[128 = 0]

[139 132 114  97 120  95 146 154 129 120 154 133 116 111  99 105 119 181
 124 128  90 118 108 115 112 142 142 111 153 104 115 135 155 132 130  77
 136 183 106 116 114 135 160  94 146 165 170 105 105 133] | F Z74
[120 127 102 102  91 125 105 130 119 131 148 157 145 132  88  95 111 153
 144 135  61  78 178  98  85 160 138 109 143  99 136 106 138 165  95  95
 113 225 101  99 125  96 156 105 149 183 226  81  81 126] | F z356
[139 122  90 122 110 115 113 132 116 126 148 149 193 124 117 144 105 144
 131 121  89 131 140 118 121 113 128 102 141 107 122 142 154 116 128  99
 139 176 114 103 115 122 135  91 127 143 173 107  90 114] | F Z74
[121 141 111 125  99 122  96  82 135 143 145 122 193 114  93 146 134 171
 121 114  21 148 140  97 104 133 136 105 161  96 124 113 150 133 107 100
 112 208 129  75 120  53 150 139 115 148 218   4 100 140] | F z245
[124 135 130 133 122 125  98 126 122 127 135 111 136 171 127 141 141 153
 119 130  72  93 142  95 101 154 142 111 157 112 110  97 120 121  93 114
 106 163 124  94 127  99 167 116 123 130 198 121 175 139] | Q z831
[147 131  59 107 156  96 112 136 147 125 139 146 136 119 103 102 104 148
 186 113  55 106 145 107 110 146 145  97 160 112 117 113 162 148 112 111
 124 198  91 111 135 132 163  95 138 167 186 127  92 134] | F z356
[134 131 138 111 136 119 129 161  95 120 143 152 115 165 112 130 108 159
 115 134 108 120 127 113 117 116 140 107 151 115 125 122 140 120 106 119
 151 166  98  98 131 104 163 103 128 148 154  81 134 120] | Q Z74
[131 129  87 113 119 118 107 158 105 122 141 154  99 141 125 123 113 165
 130 147  97 100 132  97  97 143 156 105 148 115 111  88 155 138 102 120
 134 149 105 101 135 126 149  97 135 151 200 116 105 119] | Q Z74
[128 139 121 123 111 130 113 126 159 125 130 138 136 132  99 130 120 146
 148 125  83  99 146 109 109 131 143 113 152 109 118  91 152 148  97 124
 110 173 103 120 153 119 159  92 127 115 191 107 103 117] | F z356
[154 136 156 122 116 127 112 131 117 134 151 150 138 156 158 135 133 173
 112 156  85 102 150  93 104 138 113 122 166 110 133  99 149 125 106 117
 114 146 136  97 106 111 156  92 124 177 186  85  77 133] | Q z356
[128 116 107 146 117 107 125 177 125 123 141 146 100 147 114  64 116 133
 108 121 108  92 125  95 100 152 138 112 149 121 126 123 122 145 106 152
 124 132 103 118 144 208 133 115 142 115 128 128 114 114] | B Z74
[139 121 111 107 118 128 120 132 109 121 109 142 138 161 144 111 102 169
 125 126 101  93 143  67  99 116 120 148 143 117 127  82 139 161 121 124
 137 168  96 101 138 108 136 111 139 151 202 132  96  58] | Q z356
[102 133 129 119  99 149  97  68 121 149 105 133 203 131 117 159 122 149
 109 151  64 160 137 132 142 113 152 121 154 101 113 112 132 104 125 100
 153 168 152 108 120  94 135 106 124 134 180  55 106 162] | F z245
[149 117 128 114 119 140 113 123 100 122 144 145 146 159 132 130 106 156
 120 142  84 114 150 109 100 128 151 114 146  99 117 100 128 137 107 122
 107 147 110  98 130 119 142 123 127 144 216 161 103 106] | Q z356
[131 152 109 105 119 115 102 115 124 132 122 154 140 137 109 106 117 155
 116 135  51  95 158 115 107 141 146 107 164 101 149 105 148 114 125 113
 125 193 102 107 103 100 163 104 138 151 200 102 101 130] | F z356
[128 140 118  92 116 123 120 142 112 128 142 171 164 132 145 122 106 167
 140 133  70 103 138 128 109 121 170 110 171  94 119 122 208 150 127 108
 166 182  99  99 127 111 167 111 113 137 180 153  93 111] | F Z74
[141 117 131 117 111 131 123 140 112 130 139 138 130 163 123 114 113 157
 115 118  99 113 151 116  97 139 120 126 164 116 114 117 128 171 109 153
 118 146 124 104 134 144 136  93 141 127 160  72 121 124] | Q z356
[118 129 115 107 111 133 112 119 121 139 123 138 167 122 112 113  42 160
 118 137  58 108 162 103 109 136 127 119 152 102 109 119 147 142 113 109
 115 193 111  89 123  92 153  90 131 147 193  94 115 125] | F z356
[138 123 123 110 115 141 111 135  92  94 141 152 139 189 140 127 102 166
 111 118  76 104 195  89 101 138 140 103 150  77 122  94 161 121 103 106
 117 179  99  74 126  94 133 107 114 155 213 121  92 104] | W z356
[125 129 120 111 100 130  99 108 106 132 117 148 162 119 126 142 128 155
 117 164  63 115 132 106 111 134 142 110 170 146 119  62 130 139 105 122
 131 140 122 111 118 104 149 126 120 156 160 120 108 126] | W z245
[132 145 122 108 115 112 121 165 106 128 138 150 145 115  79 106 117 153
 143 125  88 112 139 113 117 145 132 134 160 104 103 145 107 124 112 116
 146 182 109 104 126 122 171  89 136 158 165 102 104 138] | F Z74
[120 131 112 109 108 115 108 145  97 129 134 141 130 165 108  96 110 149
 124 101  95  97 103 124  89 147 125 126 139 106 140 119 148 125 122 111
 122 151 111  90 130 117 125 109 142 136 183 111 109 133] | W z356
[125 115 132 125 132 125 136 136  85 136 150 166 125 155 114 114 106 217
 135 143  76  99 132  93  86 145 129 119 142 103 125 111 154 114 118 110
 109 171 109  92 146 114 145 111 140 137 202  96  91 135] | B z356
[148 115 118  60 112 111 119 131 113 135 125 142 136 152 121 113 114 155
 139 117  91 114 113 103 112 131 131 107 105 105 113 122 131 130 123 169
 128 179  92  82 116 107 138  97 141 147 165 106 103 115] | B Z74
[143 129 133 112 108 124 107 129 110 128 135 146 133 132 116 110 122 146
 128 129  80  84 143 104  89 138 123 107 164 117 119 115 143 129 130 104
 122 167  92 105 122 120 153  87 136 130 190  87  97 137] | Q z356
[134 139 114  73 113 109 112 157 105 128 142 148 106 161 115 130  92 138
 120 122  78 113 135  86 106 139 145 113 149 108 134  90 154 137 101 113
 136 162 118  92 131 113 150  92 142 140 185 102 106 113] | Q z356
[128 144 105  93 117 124 122 117 119 131 134 138 182 128 105  96  97 163
 136 120  55 115 161 115  90 140 142 112 150  99 111 100 167 165 113  93
 156 217  97  92 127  92 156  99 138 168 219  89  70 130] | F Z74
[126 129 100  99 103 125 107 121 121 126 140 152 129 118 102 102 125 155
 127 134  51 108 163 105 110 144 132 108 163 116 105 129 143 148  75 101
 129 206 104 108 114 105 155  88 142 164 205  86  94 122] | F Z74
[120 135 110 115 127 120 125 123 125 119 134 132 131 111  85  86 138 141
 114 125  75  93 146 117 108 164 120 120 152 105 122 123 135 148  86 110
 119 182  97 127 131 117 196 118 168 161 173 101  90 146] | V z356
[130 114 111 127 111 120 128 147 131 110 114 143 131 137  92  62 128 129
 161 127  78  77 167  93  93 167 111  87 141 112 126 111 132 152  89 114
 118 192  85 128 134 115 149 103 145 161 150 112 131 137] | F z356
[103 137 120  92 130 144 139 155 109 142 139 173 127 120 102 110 108 162
 135 124  77 122 172  97 103 177 119  90 150  96 115 106 148 147 127 118
 132 199  89 100 140 113 164 100 140 172 201 102  83 137] | F Z74
[120 123 120 115 120 128 133  79 124 140 139 143 159 118  93 118 133 139
 136 133  60 119 155 110 131 150 141 107 143  97 100 109 144 152 117 106
 100 160  93 107 120 108 151 117 135 132 203  77  92 136] | F z831
[141 143 104 103 119 122 119 128 128 122 128 147 136 122 123  95 106 160
 134 133  63 109 158 130 100 151 147 104 185 111 121 133 144 158 130 106
  91 197  94  89 129 121 165 103 136 164 201 117  87 118] | F Z74
[136 118 103  90  99 108 120 168  85 113 125 150 110 161 121 105 100 148
 107 126 112  90 138  76 111 178 123 105 136 114 127 108 163 152 101 118
 153 153  87 131 149 129 161  98 131 148 169 126 106 117] | B z356
[159 120  91 104 141 121 118 185 117 118 145 151  97 149 138 131 116 149
 140 121  90 100 128 116 105 130 144 113 153 108 127  87 167 139 103 117
 141 160  90  85 117 133 145 106 119 141 168 140  93 108] | Q z356
[123 128 134  99 126 124 109 149 109 127 141 141 105 166 123 122 138 141
 134 118 110 104 142 100  94 142 135 123 153 111 121 125 134 118 125 131
 114 143 109 107 123 119 131  88 144 138 171 104 153 127] | Q z356
[143 118 137 146 114 114 252  99 103 155 144 166 159 149 114 121 111 165
 100 133  73 136 150  90  88 139 163 113 169  94 123 100 142 134 106 112
 124 160 110  78 122  93 131  94 133 131 170  97 122 130] | F z356
[122 125 114 110 116 119  69 134 145 124 126 140 146 154 117 106  98 144
 119 127  75 116 154  91 105 133 125  97 142 114 132 102 160 162 100 132
 107 196  98  99 129 109 167 118 139 154 167 101 112 118] | Q z356
[135 113 117 112  66 119  79 148 102 103 160 146 110 156 109 121 106 163
 122 129  93 102 145 108 107 127 131 105 104 105 102 119 130 123 103  95
 108 186 102 112 151 108 155  89 135 150 190  97  91 135] | B Z74
[120 132  98 105 119 121  99  75 142 135 120 138 185 122 136 127 120 156
  55 110  39 113 142 120 109 101 156  60 172 103 128 105 140 139 104  82
 122 180 139 101 123  83 182 113 114 143 183  96  93 136] | F z245
[134 132 100 108 107 105 116 158  93 119 135 147 123 161 139 116  97 166
 129 148 116 128 135 113 101 120 134 115 155 111 131 139 147 145 106 124
 145 159 106 119 142 123 152 106 121 145 168 139  96  98] | Q Z74
[126 126 108 104 112  91 114 148 112 140 128 150 139 152 125 116 100 155
 109 117  76 104 141 110 110 139 144 125 138 102 106  98 146 119 123 129
 145 171 120 119 119 113 154  94 114 135 182 116  91 117] | B z356
[142 116 131 111 121 122  99 155  97 132 108 145 131 156 138 121  94 158
 114 129  94  75 150 109  86 129 129 111 129 108 118  95 140 143 110 123
 121 148 105  89 121 118 145  86 138 138 210 117  86 103] | Q z356
[133 137 113  87 124 143  99 134 106 134 146 160 142 153 125 103 103 172
 160 123  69 118 170 130  92 142 158 120 150  96 106  98 185 176 113  97
 115 190  89  80 127 101 164 114 115 160 237 113  85 108] | F z356

[133 144 133 127 143 119 128 159 142 121 106 141 106 131 119 115 126 119
 131 104 107 115 126 136 136 114 135 144 139 154 195 113 129 179 131 132
  87 125 124 131 146 103 120 151 102 133 133 134 146 117] | Z915 z898
[ 82 113 143 136 131 153 122 128 128 178 110 132 142 115 119 124  98 117
 126 141 151 132 126 100 131 148 120 201 101 121 135 121 120 210 138 158
 110 129 134 152 148 150 117 122 135 127 133 121 129 139] | Z437 z898
[ 82 123 135 139 146 174 138 139 138 161 122 136 180 122 116 108  90 106
 128 100 137 129 124  92 146 124 123 182 159 112 128 118 123 158 129 154
  73 114 137 174 165 146 126 103 129 119 161 106 156  86] | Z915 z898
[112 177 144 135 148 139 145 135 131 128  95 151 158  99 147 126 110 142
 149 123 143 129 114 124 155 102 107 200 160 132 163 147 119 149 123 164
 100 113 142 155 138 115 123 142 108 126 112 138 131  96] | Z915 z147
[107 118 136 131 138 138 116 149 138 152 133 126 123 134 112 124 102 110
 131 116 121 121 126 117 125 156 128 173 124 129 155 115 130 191 135 152
 109 125 129 147 157 117 120 121 119 132 143 123 134 134] | Z915 z898
[ 77 135 136 140 124 143 129 131 112 188 140 133 157  87 158 159 104 142
 113 170 176 155 119  96 125 188  94 224 102  93  63 151 118 137 139 171
 176 125 154 155 135 158 112 107 122 122 128 132 113 137] | Z437 z147
[ 96 109 140 137 139 140 125 119 116 146 121 133 146 112 126 131  82 113
 129 130 150 139 122 123 140 142 120 196 121 103 109 127 126 183 147 134
 136 118 134 136 136 128 131 111 120 132 121 123 127 145] | Z437 z898
